Below are the code and all the weights of a small trained network. Each question names an input and a class and asks about switching units off, where a switched-off unit gives its printed mean instead of its output.

import numpy as np


def w(rows, s, z=0):
    codes = np.array(rows[::2]) - 128.0
    scale = np.full(codes.shape[1], s)
    scale[-1] = z or s
    return codes * scale


def norm(h):
    return h / np.sqrt((h * h).mean(-1, keepdims=True) + 1e-5)


def f(y):
    return np.maximum(y, 0)


def log_softmax(a):
    a = a - a.max(-1, keepdims=True)
    return a - np.log(np.exp(a).sum(-1, keepdims=True))


def net(x, mask):
    res = np.array(x, float).reshape(1, 8) / 4 @ E
    u = 0
    for l in range(2):
        y = f(norm(res) @ A[l][:, :-1].T + A[l][:, -1])
        res = res + np.where(mask[u : u + 8], y, B[l][:, -1]) @ B[l][:, :-1]
        u += 8
    return log_softmax(norm(res)[-1] @ U[:, :-1].T + U[:, -1])


A, B = {}, {}
E = w([
[184,137,127,181,114,115,111,98,132,49,215],'x0',
[147,61,43,61,113,77,187,113,142,31,122],'x1',
[101,111,76,175,80,119,118,59,153,146,114],'x2',
[117,165,70,124,253,73,135,107,130,75,86],'x3',
[91,106,135,126,149,118,170,208,119,62,132],'x4',
[201,143,61,155,148,138,218,119,123,219,110],'x5',
[173,124,161,94,116,57,105,45,87,131,140],'x6',
[102,95,72,147,211,101,84,90,216,129,127],'x7',
],0.007)
A[0] = w([
[57,19,143,73,90,83,83,18,139,157,106,98],'0.n1',
[166,50,92,85,139,2,151,242,100,100,33,108],'0.n2',
[102,76,94,120,214,175,101,227,239,175,170,114],'0.n3',
[189,118,148,122,85,174,93,116,132,75,184,80],'0.n4',
[135,106,142,151,166,216,118,176,234,127,120,71],'0.n5',
[112,88,199,107,64,113,39,184,136,9,130,2],'0.n6',
[34,197,188,111,156,94,87,168,128,118,50,31],'0.n7',
[63,79,171,33,61,50,167,2,187,149,109,60],'0.n8',
],0.0061,0.0041)
B[0] = w([
[138,116,95,120,198,211,62,185,99,106,202,219],'0.n1',
[131,156,102,88,14,255,25,221,117,52,119,254],'0.n2',
[56,127,54,74,127,100,87,170,55,157,154,249],'0.n3',
[205,83,143,155,103,94,189,120,173,165,118,192],'0.n4',
[124,102,12,60,136,109,160,156,157,148,204,199],'0.n5',
[162,197,186,126,80,150,179,94,97,159,108,235],'0.n6',
[210,107,78,141,74,47,124,103,198,104,160,199],'0.n7',
[111,64,89,112,174,201,49,241,119,97,165,208],'0.n8',
],0.0072,0.0041)
A[1] = w([
[74,86,86,142,191,130,95,130,149,81,124,161],'1.n1',
[131,183,247,172,129,60,92,136,122,39,156,170],'1.n2',
[173,41,102,161,114,101,162,108,135,95,136,7],'1.n3',
[103,69,109,60,189,65,210,183,43,38,105,84],'1.n4',
[72,191,142,113,149,123,174,184,147,70,166,201],'1.n5',
[94,104,130,148,108,164,102,139,98,209,132,159],'1.n6',
[2,147,164,91,117,94,100,136,100,122,54,7],'1.n7',
[159,171,109,138,225,84,13,47,157,93,104,154],'1.n8',
],0.0079,0.0017)
B[1] = w([
[182,128,183,134,68,140,107,127,159,108,137,239],'1.n1',
[72,136,152,147,124,169,190,116,157,168,114,241],'1.n2',
[165,84,116,172,75,74,123,158,140,126,153,169],'1.n3',
[114,101,127,62,132,145,36,141,88,93,149,248],'1.n4',
[91,126,126,150,173,155,28,141,133,98,99,238],'1.n5',
[124,179,134,78,186,144,103,122,101,119,85,223],'1.n6',
[169,72,143,156,91,101,133,155,148,132,194,161],'1.n7',
[167,57,77,119,76,70,187,87,171,158,251,254],'1.n8',
],0.011,0.0054)
U = w([
[137,204,219,116,91,199,150,123,58,150,93,197],'0',
[110,190,61,107,191,128,142,141,98,204,88,57],'1',
[151,101,113,140,124,82,142,140,76,38,82,4],'2',
[103,114,91,55,142,179,9,181,106,78,166,184],'3',
[44,152,165,181,158,104,142,128,162,100,106,13],'4',
[183,82,106,155,76,63,184,74,159,131,195,141],'5',
],0.014,0.0043)

Each question gives the input, the list of numbers given to net, and the class t.
The units are the neurons (one row each of A and B). Each row of codes is followed by its name. A weight is (code - 128) times the scale printed after its matrix; where a second scale follows, it is the last column's (A, B and U).
mask holds one flag per neuron, layer by layer. A switched-off neuron (its flag False) gives its mean, the last column of its row in B, instead of its output. The means were averaged over made-up inputs and are rounded, as every weight is.
A unit's drop is (log p(t) with every unit on - log p(t) with that unit switched off) / (log p(t) with every unit on - log p(t) with every unit switched off).
The circuit of an input: a set's keep is (log p(t) with only the set's units on - log p(t) with every unit switched off) / (log p(t) with every unit on - log p(t) with every unit switched off). Starting from the 12 units with the biggest drops (on a tie, the unit counted first), units are removed one at a time, each time the one whose removal leaves the highest keep (on an exact tie, the one counted first), for as long as the keep stays at least 0.8.
units of the circuit, in order: the units of the circuit, biggest drop first
most important unit: the unit with the biggest drop
top k neurons: the k neurons with the biggest drops, biggest first
drop of u: that unit's drop, to one decimal
input [5,-5,1,-1,0,-1,-2,-2], class 0: most important unit -> 1.n8
input [-2,-3,6,-3,-8,0,-4,-1], class 0: top 2 neurons -> (1.n4; 1.n8)
input [0,0,2,4,-4,5,-2,-4], class 1: units of the circuit, in order -> (1.n8; 0.n2)
input [-8,-8,-8,6,4,-3,8,6], class 5: units of the circuit, in order -> (1.n8; 0.n7)
input [-8,-6,1,-2,-4,1,5,3], class 1: units of the circuit, in order -> (1.n4; 1.n1)
input [6,-6,-3,5,8,-4,-3,-3], class 4: units of the circuit, in order -> (1.n2; 0.n2)
input [3,3,5,2,-3,-5,-1,-6], class 0: top 2 neurons -> (0.n6; 1.n8)
input [8,-2,1,-4,-4,-8,-7,1], class 0: top 2 neurons -> (0.n6; 1.n8)
input [-3,-7,2,0,-1,0,-1,1], class 1: top 2 neurons -> (1.n4; 0.n2)
input [-8,0,4,0,-7,2,-7,2], class 1: top 4 neurons -> (1.n4; 0.n2; 1.n5; 0.n8)
input [-6,-8,-4,4,8,-8,5,-4], class 4: top 2 neurons -> (1.n2; 0.n7)
input [-7,-7,7,-3,6,6,6,1], class 1: top 2 neurons -> (1.n1; 0.n2)
input [4,-3,6,-1,-4,-5,7,1], class 5: top 2 neurons -> (1.n8; 0.n2)
input [-3,3,-5,-2,-7,8,-4,-1], class 1: most important unit -> 1.n1
input [0,5,-5,-4,-7,-6,1,-3], class 0: top 2 neurons -> (0.n6; 1.n4)
input [-1,-6,-3,7,6,-3,7,-6], class 4: drop of 1.n2 -> 0.9
input [8,-8,-8,-1,-3,-4,-5,-1], class 0: drop of 1.n2 -> 0.1
input [4,2,7,-1,5,-6,-7,-3], class 0: drop of 1.n8 -> 0.2
